Each row of numbers belongs to one of the elements below and depends on some of the facts about them. Some rows are named. Which element is each other row?

Facts:
{(171), (184), (445), (687), (784), (678), (488), (77), (497), (459), (173), (97), (653), (409)} stutruk zotrur
{(782), (661), (238), (306), (440), (425), (393), (144), (123), (242), (717), (149), (313), (747), (666), (124), (192)} stutruk trokes
{(535), (464), (713), (649), (189), (419), (286), (636), (68), (89), (759), (721), (203), (107), (277), (633), (512), (330), (812), (400), (567), (421), (127), (693), (12), (796), (29), (632), (457), (642), (504)} stutruk zovedar
{(645), (387), (108), (739), (785), (65), (453), (562), (515), (386), (769)} stutruk pedram
(535) drodregol (77), (419)
(661) drodregol (459), (409), (97), (108)
(238) drodregol (12), (77), (29)
(445) drodregol (97), (306), (277)
(687) drodregol (68)
(784) drodregol (409)
(440) drodregol (459)
(393) drodregol (12), (242)
(123) drodregol (785)
(721) drodregol (759)
(203) drodregol (759), (812)
(497) drodregol (678)
(512) drodregol (645)
(330) drodregol (425), (759), (387), (277), (68)
(173) drodregol (189)
(400) drodregol (89), (313), (68)
(567) drodregol (242), (107)
(747) drodregol (97), (387), (645)
(421) drodregol (633)
(653) drodregol (649)
(693) drodregol (12), (144)
(515) drodregol (277)
(457) drodregol (65), (666)
(642) drodregol (184), (171)
(769) drodregol (192)
(504) drodregol (189)
(535) plusin: (440), (649)
(184) plusin: (693)
(464) plusin: (769)
(238) plusin: (97)
(445) plusin: (636), (649)
(687) plusin: (633), (144)
(649) plusin: (386)
(306) plusin: (687), (464)
(440) plusin: (453)
(419) plusin: (277), (632)
(286) plusin: (29)
(645) plusin: (796), (393)
(678) plusin: (123)
(636) plusin: (464)
(387) plusin: (65), (453)
(68) plusin: (649)
(393) plusin: (782), (242)
(144) plusin: (464)
(488) plusin: (687), (387)
(739) plusin: (242)
(242) plusin: (409)
(717) plusin: (453)
(759) plusin: (497)
(721) plusin: (445), (386), (812)
(203) plusin: (693)
(785) plusin: (386)
(77) plusin: (330)
(107) plusin: (89)
(277) plusin: (440)
(512) plusin: (409)
(149) plusin: (242)
(330) plusin: (127), (464), (453)
(812) plusin: (693)
(173) plusin: (123), (632)
(400) plusin: (242)
(313) plusin: (29)
(567) plusin: (89)
(747) plusin: (488)
(421) plusin: (453)
(653) plusin: (12), (97), (286)
(127) plusin: (562)
(693) plusin: (453)
(515) plusin: (636)
(796) plusin: (123), (693)
(409) plusin: (782)
(124) plusin: (459)
(457) plusin: (149)
(192) plusin: (123), (425)
(504) plusin: (242)

Some rows with their names:
(192): [  5  -8   6  10   4  -7  -2   5  -3   5 -14  -7   1  -4]
(769): [ -2  -1 -11   8  -7  38   1  -4  -7  -1  10  -7  -3   0]
(277): [ -2   0  11  15   9 -65 -13   2  16 -17 -32  26  -3  13]
(515): [ -1  16 -13  23  10  -2   1  -1  21 -19 -24  21  -5  14]
(739): [ -4  -6  10  -3  -6 -34  -4  -1   7   0   1  -2   4  -2]
(171): [ -1  -2  14   4  -3 -21   7  -2   0   2   5   5 -14   1]
(645): [ 17 -35  -7 -30 -22 -74 -32   2  17   1  43 -37   3 -10]
(796): [ -2  -7  11  -4  -2 -15 -14   3   2  -1  -3  12  13  -2]
(393): [  5  26 -15  -9  26  39   7   7 -18 -19  -4 -40  30   0]
(782): [  2  -9  11 -10  -4  -9  -4  -3 -12   4 -12 -24  -8  -6]
(12): [ -2  25   8 -17  18 -38  18  11 -10 -24  17  -4  23   2]
(512): [ 13 -25 -19 -38 -12 -49 -29   3  17   4  45 -47  11  -6]
(149): [  1  -6  10 -12  -2 -16   1  -2  -1   4  -1 -19  -4  -4]
(721): [  0  17 -14  -9  -3  32 -13  -8  12  -3 -21  67  29   3]
(759): [ -1  -1  12 -22 -16 -44  -7  -8  11   0 -33  55   0   7]
(632): [  0 -10  12  -1   0 -27 -14   1  -7  -2  -2   8  -3  -3]
(68): [-14  14  -2  13   3  61  17 -15  42  -6 -42   9 -12  13]
(687): [ -6  16 -27  16  -2  91  22 -14  10   8 -21 -25 -27  17]
(400): [-11   8 -15  -4   4  32   9  -8  18   4 -25 -28  -4  10]
(89): [-11  -2  16  -6  -9 -36  10  -7  12   1 -15   9 -13  -1]
(567): [ -3  12  -5  -4  13  -5   4   4   7 -11 -12   8  17  -2]
(678): [ 4 -4  9  8  0  5 -3  1 -3  6 -6  6  2  1]
(421): [  0   0 -16   0   6  29  -4   1   1   1  11  -1  13   2]
(127): [-5 -7  5 -3 -4 -1 -5 -3  4 -1 12  4  0 -1]
(713): [ -8  -6  13  -6  -7 -37   0   0   8  -1   1  10  -5  -1]

Which element is each row?
A row may be one of the elements named above.
[  0  22 -12  -3  20  30  -6   5 -14 -23   4  -6  31   3] | (693)
[  6  -7  11   3  -2 -28  -4  -2  -4   1 -28   4 -17   0] | (425)
[ -4   2   9  -8  -6   3 -10  -5   7  -2   5  43  12  -4] | (812)
[  1  22 -13   0  19  24  -6   3 -16 -20   8  -8  30   2] | (693)
[ -6  -7   8   8  -9  31  13  10 -33  22   4 -13 -17   7] | (459)
[  4   2 -16  13   4  92   2   9 -34  19  -8 -22  11   0] | (440)
[ -2  16 -12   4  12  43  -3   1   5 -13   2  17  23   0] | (535)
[ -4   1  10  -7  -7  -2 -12  -2   7  -5   3  37  13  -3] | (812)
[ 8 18 -7 -3  6 10 24  4 -4  7 10  9  6  3] | (653)
[ -7   1  12  -6  -3 -30   8   0  14  -4 -10  23   8  -4] | (107)
[  2   8   9 -18   9 -18   4   2 -18 -12  -7 -29   4  -5] | (242)
[  0   1   4   1   0  14   7  -2  -6  -8   6 -12  -4   0] | (144)
[ -2   5  -9   8  -1  61  10  10 -33  22   7 -24   1   5] | (784)
[ -5 -15  -8  31  16 -11 -11  -6  21   9   1   8 -15 -31] | (189)
[-2  3  1  7 -5 19  4 -3 -6  5 14 -1 -7  2] | (488)
[ 12  -4  -9   6   5  12  -8   0 -21   7 -19 -22  -9  -4] | (123)
[ -3  -7 -25  18  21  21 -18  -2  15  10   6 -14   8 -24] | (504)
[  5  24 -15 -10  28  26   7   7 -20 -20   0 -38  30   0] | (393)
[ -9   0  12  -6  -3 -37   2  -1  13  -7   0  14   7  -2] | (107)
[  6  -8  12  -1  -1 -23  -6  -1  -9  -1 -26  -2 -17   0] | (425)
[  1  29   3 -18  17 -31  20   8 -11 -23  19  -2  24   3] | (12)
[  1   4   6 -14  11 -20   5   1 -18  -8  -5 -25   7  -4] | (242)
[  3  11 -12 -13  -3  36 -17  -5   0   1 -19  47  24   2] | (203)
[ 12  -5   8 -15 -10 -55  10   7 -18  10  19  -4 -18   3] | (97)
[ -6  -5   8  -3  -7  39   5  11 -38  25  11 -22   4   1] | (409)
[-1  9  0  9  2 20  5 -3 -7 -5 18  9  4  3] | (77)
[  0   7 -21   3  -3  16  -5 -11  18  -7 -24  19  -1  17] | (330)
[  2   6  13  -4  -2 -11  28   0   9   7 -17  -2 -17   0] | (313)
[  6  12  -8  13   9   2  -5   1   4  -8 -10  17  -1  13] | (445)
[ -5  -5   8   7  -5  24  13   8 -36  23   5 -15 -15   7] | (459)
[  1   1 -12   3   2  31  -6   0   4   2   9  -2  17  -1] | (421)
[  3  -1  -5   6   1  -5   7  -1 -10   6  -5 -16 -18   5] | (497)
[ -4  18 -24  14  -4  88  21 -15  10   6 -18 -26 -25  16] | (687)

The same elements again, as new rows of numbers:
Known rows:
(144): [-10  16   3  16  11  -4  -7  13  21 -39   4   7  40  29  12]
(693): [ -1 -21   4  -5  18   1  34  19 -36 -20 -62  19  21  -9  20]
(203): [ -5 -16  20  65 -18  19  10  19 -16 -29 -14  15 -30 -24  -6]
(440): [ 27  -9 -16   3  24 -31  -1  -9 -51  18  -7   4  26  20 -15]
(277): [ 15  -5 -21  28 -10   0 -24   1 -10   9   0   1 -16 -13  -7]
(445): [ -1  -7 -11  49  10 -12 -28 -33 -36  36  29  21  14 -39  10]
(636): [-16   1 -17  27  -3 -11  -9  12  29 -35   9  -5  33  -9   8]
(419): [  2  -2  -8 -20 -14   8  -2   3  20  -3 -11 -10   0  -3   4]
(721): [ 13 -21  13  66  -5   7  -3  -2   5 -16   0  26 -47 -37   4]
(459): [ -6  14  -7 -23  -5  -8 -17 -18 -14  31  13  -9  17  -2   7]
(330): [ 11  -4  -3  92   5 -28 -21  38 -24 -35  -6   6 -37 -14 -16]
(97): [ -4  14  -7 -11  -9  -8 -27 -21 -25  33  13 -13  11  -4  -2]
(653): [ -6   9  14  -3   2 -15  -1 -13 -10  15   1   1 -17  -8  11]
(387): [ 13  -3 -18  17   3  -2  -2  39 -21  16   0 -18  -5  26  -3]
(65): [ -1   2  -8  -3  -2  15   6  19  10  20   5 -16  -7  25   6]
(785): [  2 -10 -12  11   3  18   9   1  17  31  12   1   3   6  15]
(123): [ -7  -2  24   5  -4   3  -4 -20  -6  10  -4   8  -1  12  -8]
(678): [-10  16  14 -15 -21   5   7  11   0  10   7 -10   3   4  13]
(782): [ 10   8   5 -20  -2   9   2  -1   6  -1   6   2   7  23  -3]
(713): [  4  -1  -9 -10 -15   7  -4   3  17  -5 -10  -8  -3  -4  -3]
(642): [ -3  -4   1   3  -4  -6  -4 -10   5  -1 -11  -1  -8  -9  -3]
(567): [ -3  -7   7 -13  20  -4  -1 -15   7  -5 -30   9 -13 -10   5]
(149): [  6   7  -8 -35  13  31   9  -4  -5 -31  25   7  -2  10 -19]
(645): [-18  -3  -8   1   4  17 -10  -3 -17  27   5 -11   8  12  -4]
(313): [ 17  10  12  -4 -11   6  -3   4  14   3   7   0  -1  27  -4]

Name these rows:
A row may be one of the elements named above.
[ -1  -1   3 -38  23   6   1 -11  24 -11 -46  14  -2   2  27] | (12)
[-15  -4   6  17  19  -9  -2  -3   2  13   2  -7  -9  12   3] | (769)
[ -4   1  31  -1  -3   3  -5 -12  -8   6  -6   9   3  14  -7] | (123)
[-12 -20  19 -27 -21 -59  65 -15  35   2  18 -24   0 -22 -26] | (189)
[-10   5   2  -4   8 -19 -13 -28 -29  28   4  -2   9 -12   2] | (784)
[ 16 -14  -8  40 -14  13  -3   9  18  -8   7  12 -27 -23   6] | (68)
[ -4   4  22 -40  61  18  15 -26 -12 -33 -20  33  -6  -1  11] | (393)
[ 20 -11  -8  39 -17  17  -2  12  19  -8  12  17 -25 -20   6] | (68)
[  4   4  26 -18  40  -1   5 -23  -1  -9 -29  30   0  17  17] | (238)
[ 13  -1   8  44 -18  13  -7  29  18 -29  -5   2 -51 -12  -6] | (759)
[-11  12  11 -13 -22   6   4   9   1   8   8  -7   6   3  13] | (678)
[-12  14  14 -15 -22   6   4   6  -1  12   4  -9   6   1  13] | (678)
[ 19 -10 -19  11   4 -22  15  16 -23  -7 -22  -7  -3 -10 -10] | (421)
[ -6  14  14 -19 -20   5   2   9   0  12   5  -7   7   1  14] | (678)
[  0  -5  -8  11  10  17   2   4  -5 -41   7   9 -45 -33 -18] | (400)
[-20 -26  12 -30  13 -46  64 -32  13 -27  22 -12 -16 -43 -42] | (504)
[  3   3  28 -22  41  -2   0 -20   1  -7 -30  31   1  16  21] | (238)
[-14 -10   0  62  18  -3 -21  -9 -23  24  12   4 -15  -7  -7] | (515)
[-11  -4 -10   2  12  -7 -19 -30 -20   4  -4  -3  -3 -26 -14] | (512)
[-24 -12  41 -18  -9 -68  57 -23   5  14  20 -15  -6 -27 -14] | (173)
[ -3  15   3 -24   7  -6   8  17   4  -5  -3   6   3   9  28] | (77)
[-23  -9  42 -16  -6 -62  58 -25   6  17  20 -14  -6 -28 -13] | (173)

